Below is a small trained network, with its code and all its weights. Each question gives an input and a target symbol and asks what happens when units are switched off, that is, made to give their printed mean instead of their output.

import numpy as np


def w(rows, s, z=0):
    codes = np.array(rows[::2]) - 128.0
    scale = np.full(codes.shape[1], s)
    scale[-1] = z or s
    return codes * scale


def norm(h):
    return h / np.sqrt((h * h).mean(-1, keepdims=True) + 1e-5)


def f(y):
    return y / 2 * (1 + np.tanh(0.7978845608 * (y + 0.044715 * y**3)))


def softmax(a):
    e = np.exp(a - a.max(-1, keepdims=True))
    return e / e.sum(-1, keepdims=True)


def log_softmax(a):
    a = a - a.max(-1, keepdims=True)
    return a - np.log(np.exp(a).sum(-1, keepdims=True))


def net(x, mask):
    ids = ['βγδλξστφω'.index(c) for c in x.split()]
    T = len(ids)
    res = E[ids] + P[:T]
    r = norm(res)
    for j in range(2):
        rows = slice(3 * j, 3 * j + 3)
        q, k, v = (r @ M[0][rows].T for M in (Q, K, V))
        z = softmax(np.where(np.tri(T) > 0, q @ k.T / 3**0.5, -1e9)) @ v
        o = O[0][rows]
        res = res + np.where(mask[j], z, o[:, -1]) @ o[:, :-1]
    y = f(norm(res) @ A[0][:, :-1].T + A[0][:, -1])
    res = res + np.where(mask[2:6], y, B[0][:, -1]) @ B[0][:, :-1]
    return log_softmax(norm(res)[-1] @ U[:, :-1].T + U[:, -1])


Q, K, V, O, A, B = {}, {}, {}, {}, {}, {}
E = w([
[159,93,116,201,85,206],'β',
[51,59,127,158,38,144],'γ',
[161,123,113,184,101,107],'δ',
[7,188,102,145,183,102],'λ',
[89,101,12,111,120,100],'ξ',
[71,108,175,179,119,166],'σ',
[63,148,85,148,182,174],'τ',
[86,162,128,188,91,33],'φ',
[164,251,110,222,204,95],'ω',
],0.018)
P = w([
[148,142,187,69,136,147],'0',
[26,243,127,161,132,60],'1',
[74,224,107,176,105,133],'2',
[14,249,30,192,159,125],'3',
[78,178,181,211,223,53],'4',
[45,160,162,173,185,6],'5',
],0.013)
Q[0] = w([
[64,213,81,192,66,181],'h0',
[179,60,241,2,164,134],'h0',
[134,89,164,145,139,246],'h0',
[183,54,143,31,230,89],'h1',
[54,188,84,225,148,124],'h1',
[108,215,44,157,91,149],'h1',
],0.0069)
K[0] = w([
[177,113,120,46,185,153],'h0',
[64,147,107,244,205,136],'h0',
[132,146,145,102,109,53],'h0',
[78,96,114,254,156,90],'h1',
[150,203,180,135,90,158],'h1',
[139,152,176,41,88,143],'h1',
],0.009)
V[0] = w([
[34,178,97,148,115,126],'h0',
[40,59,176,109,111,229],'h0',
[185,61,47,50,71,109],'h0',
[56,223,111,189,112,83],'h1',
[159,140,80,102,245,215],'h1',
[1,160,99,98,71,63],'h1',
],0.015)
O[0] = w([
[158,42,233,155,121,100,199],'h0',
[156,113,194,209,133,250,136],'h0',
[73,134,51,199,42,130,35],'h0',
[161,69,171,94,119,42,248],'h1',
[169,70,22,199,191,99,85],'h1',
[148,47,191,131,76,161,210],'h1',
],0.015,0.017)
A[0] = w([
[47,98,115,200,129,114,51],'n0',
[151,94,196,157,176,55,254],'n1',
[48,113,20,191,245,254,83],'n2',
[96,164,68,213,158,229,8],'n3',
],0.0098,0.0048)
B[0] = w([
[172,107,117,78,124,33,123],'n0',
[119,90,188,113,176,65,253],'n1',
[28,8,220,94,152,52,136],'n2',
[49,142,249,75,97,20,128],'n3',
],0.012,0.015)
U = w([
[61,141,159,152,147,159,97],'β',
[143,160,201,143,67,225,82],'γ',
[132,166,90,66,120,163,253],'δ',
[142,76,143,92,148,167,45],'λ',
[113,80,105,168,71,123,150],'ξ',
[160,150,176,114,171,231,140],'σ',
[165,49,113,174,204,158,138],'τ',
[135,137,196,6,54,148,111],'φ',
[171,85,72,80,180,55,31],'ω',
],0.012,0.0052)

Each question gives the input, a string of symbols that net reads in full, and the target symbol t.
The units are the heads (3 rows each of Q, K, V and O) and the neurons (one row each of A and B). Each row of codes is followed by its name. A weight is (code - 128) times the scale printed after its matrix; where a second scale follows, it is the last column's (O, A, B and U).
mask holds one flag per unit, heads first, then neurons. A switched-off unit (its flag False) gives its mean, the last column of its rows in O or B, instead of its output. The means were averaged over made-up inputs and are rounded, as every weight is.
A unit's drop is (log p(t) with every unit on - log p(t) with that unit switched off) / (log p(t) with every unit on - log p(t) with every unit switched off).
The circuit of an input: a set's keep is (log p(t) with only the set's units on - log p(t) with every unit switched off) / (log p(t) with every unit on - log p(t) with every unit switched off). Starting from all 6 units, units are removed one at a time, each time the one whose removal leaves the highest keep (on an exact tie, the one counted first), for as long as the keep stays at least 0.8.
circuit, biggest first: the units of the circuit, biggest drop first
most important unit: the unit with the biggest drop
top k neurons: the k neurons with the biggest drops, biggest first
heads that matter: for each layer, one digit per head in row order, 1 if its drop is at least 0.15 and else 0, layers parted by /
drop of u: that unit's drop, to one decimal
input ω σ φ φ, target ω: heads that matter -> 11
input ω φ γ, target ω: heads that matter -> 11
input τ ξ ω τ β, target τ: most important unit -> h1
input ξ δ φ, target ξ: heads that matter -> 10
input β φ δ φ σ τ, target β: circuit, biggest first -> h1, h0
input β δ τ φ φ φ, target β: circuit, biggest first -> h0, h1
input ω φ φ φ δ δ, target ω: heads that matter -> 10
input ω ξ τ β, target ω: heads that matter -> 11
input ω φ β β ω, target ω: circuit, biggest first -> h1, h0
input τ τ σ, target τ: heads that matter -> 01
input τ ω φ γ, target τ: heads that matter -> 01
input ω φ ω τ τ, target ω: circuit, biggest first -> h1, h0
input δ φ ω, target δ: circuit, biggest first -> h0, h1
input ξ φ τ ξ γ, target ξ: circuit, biggest first -> h0
input τ τ τ σ σ φ, target τ: heads that matter -> 11
input β φ ω, target β: circuit, biggest first -> h1, n2, h0
input ω ω φ σ δ, target ω: circuit, biggest first -> h0, h1
input β τ φ β, target β: top 2 neurons -> n2, n3
input β ξ γ ξ, target β: top 2 neurons -> n2, n3
input σ δ τ, target σ: circuit, biggest first -> h0
input τ τ τ ω, target τ: drop of h1 -> 0.8
input ξ φ λ, target ξ: drop of n2 -> 0.0
input τ ω ξ λ, target τ: drop of h0 -> 0.2
input φ φ φ ω, target φ: drop of n1 -> 0.0
